Below is a small trained network, with its code and all its weights. Each question gives an input and a class and asks what happens when units are switched off, that is, made to give their printed mean instead of their output.

import numpy as np


def w(rows, s, z=0):
    codes = np.array(rows[::2]) - 128.0
    scale = np.full(codes.shape[1], s)
    scale[-1] = z or s
    return codes * scale


def norm(h):
    return h / np.sqrt((h * h).mean(-1, keepdims=True) + 1e-5)


def f(y):
    return y / 2 * (1 + np.tanh(0.7978845608 * (y + 0.044715 * y**3)))


def log_softmax(a):
    a = a - a.max(-1, keepdims=True)
    return a - np.log(np.exp(a).sum(-1, keepdims=True))


def net(x, mask):
    res = np.array(x, float).reshape(1, 5) / 4 @ E
    u = 0
    for l in range(2):
        y = f(norm(res) @ A[l][:, :-1].T + A[l][:, -1])
        res = res + np.where(mask[u : u + 3], y, B[l][:, -1]) @ B[l][:, :-1]
        u += 3
    return log_softmax(norm(res)[-1] @ U[:, :-1].T + U[:, -1])


A, B = {}, {}
E = w([
[87,84,237],'x0',
[131,128,129],'x1',
[228,3,163],'x2',
[214,172,180],'x3',
[129,128,126],'x4',
],0.0018)
A[0] = w([
[1,175,138,253],'0.n1',
[167,114,75,27],'0.n2',
[147,69,89,146],'0.n3',
],0.0057,0.0026)
B[0] = w([
[220,77,159,255],'0.n1',
[57,83,100,110],'0.n2',
[60,135,2,153],'0.n3',
],0.0056,0.003)
A[1] = w([
[180,121,184,121],'1.n1',
[240,174,99,18],'1.n2',
[63,2,168,8],'1.n3',
],0.0071,0.0018)
B[1] = w([
[71,84,120,245],'1.n1',
[137,196,112,254],'1.n2',
[75,254,141,176],'1.n3',
],0.007,0.0025)
U = w([
[198,151,65,158],'0',
[101,248,149,245],'1',
[79,76,210,190],'2',
[162,101,191,4],'3',
[68,63,55,54],'4',
],0.012,0.002)

Each question gives the input, the list of numbers given to net, and the class t.
The units are the neurons (one row each of A and B). Each row of codes is followed by its name. A weight is (code - 128) times the scale printed after its matrix; where a second scale follows, it is the last column's (A, B and U).
mask holds one flag per neuron, layer by layer. A switched-off neuron (its flag False) gives its mean, the last column of its row in B, instead of its output. The means were averaged over made-up inputs and are rounded, as every weight is.
A unit's drop is (log p(t) with every unit on - log p(t) with that unit switched off) / (log p(t) with every unit on - log p(t) with every unit switched off).
The circuit of an input: a set's keep is (log p(t) with only the set's units on - log p(t) with every unit switched off) / (log p(t) with every unit on - log p(t) with every unit switched off). Starting from all 6 units, units are removed one at a time, each time the one whose removal leaves the highest keep (on an exact tie, the one counted first), for as long as the keep stays at least 0.8.
circuit, biggest first: the units of the circuit, biggest drop first
most important unit: the unit with the biggest drop
top k neurons: the k neurons with the biggest drops, biggest first
k most important neurons of layer l: the k neurons of layer l with the biggest drops, biggest first
input [-3,-1,-3,-1,3], class 0: circuit, biggest first : 0.n1
input [-4,6,2,-1,-6], class 4: circuit, biggest first : 0.n1, 0.n2
input [-5,-7,-7,-7,7], class 0: circuit, biggest first : 0.n1, 1.n3, 1.n1
input [1,6,8,-2,0], class 1: circuit, biggest first : 1.n3, 0.n1
input [1,-4,-5,3,7], class 3: circuit, biggest first : 0.n1, 1.n3
input [6,6,1,-1,-3], class 1: top 2 neurons : 1.n3, 0.n1
input [1,6,1,-2,-5], class 1: top 2 neurons : 1.n3, 1.n1
input [3,6,-7,7,-6], class 3: circuit, biggest first : 1.n3, 0.n1
input [3,2,-5,-6,7], class 2: top 2 neurons : 0.n1, 1.n1
input [0,-3,-3,-7,3], class 0: top 2 neurons : 0.n1, 0.n2
input [1,-7,-4,7,-7], class 3: top 2 neurons : 0.n3, 1.n3
input [-4,-2,-5,-7,-3], class 0: circuit, biggest first : 0.n1, 1.n1
input [0,8,-6,-2,1], class 0: top 2 neurons : 0.n1, 1.n2
input [2,-3,-3,7,0], class 3: top 3 neurons : 0.n3, 1.n3, 1.n1
input [6,-4,6,-2,-3], class 1: 2 most important neurons of layer 0 : 0.n1, 0.n3
input [5,-2,-8,-1,-1], class 2: most important unit : 1.n1
input [-5,7,-8,-7,-7], class 0: top 2 neurons : 0.n1, 1.n3
input [6,8,-7,8,1], class 3: circuit, biggest first : 1.n3, 0.n1
input [7,-3,-8,7,5], class 3: circuit, biggest first : 0.n1, 1.n3
input [7,-6,3,-7,-2], class 1: most important unit : 1.n3
input [1,8,3,-2,-1], class 1: top 2 neurons : 1.n3, 1.n1
input [-8,-3,6,-3,-8], class 4: 2 most important neurons of layer 1 : 1.n2, 1.n3
input [-1,-6,0,-7,3], class 0: top 3 neurons : 1.n1, 0.n1, 1.n3
input [-1,6,-7,0,-7], class 0: 2 most important neurons of layer 1 : 1.n3, 1.n2
input [-1,7,1,-2,7], class 4: 2 most important neurons of layer 0 : 0.n3, 0.n1
input [2,6,-5,-2,6], class 2: top 2 neurons : 1.n1, 0.n3
input [7,7,4,-5,0], class 1: top neuron : 1.n3
input [5,5,-8,6,7], class 3: top 2 neurons : 0.n1, 1.n3
input [3,-2,5,-8,-7], class 1: top 2 neurons : 1.n3, 1.n1
input [-2,-7,-6,-1,5], class 0: 2 most important neurons of layer 0 : 0.n1, 0.n3
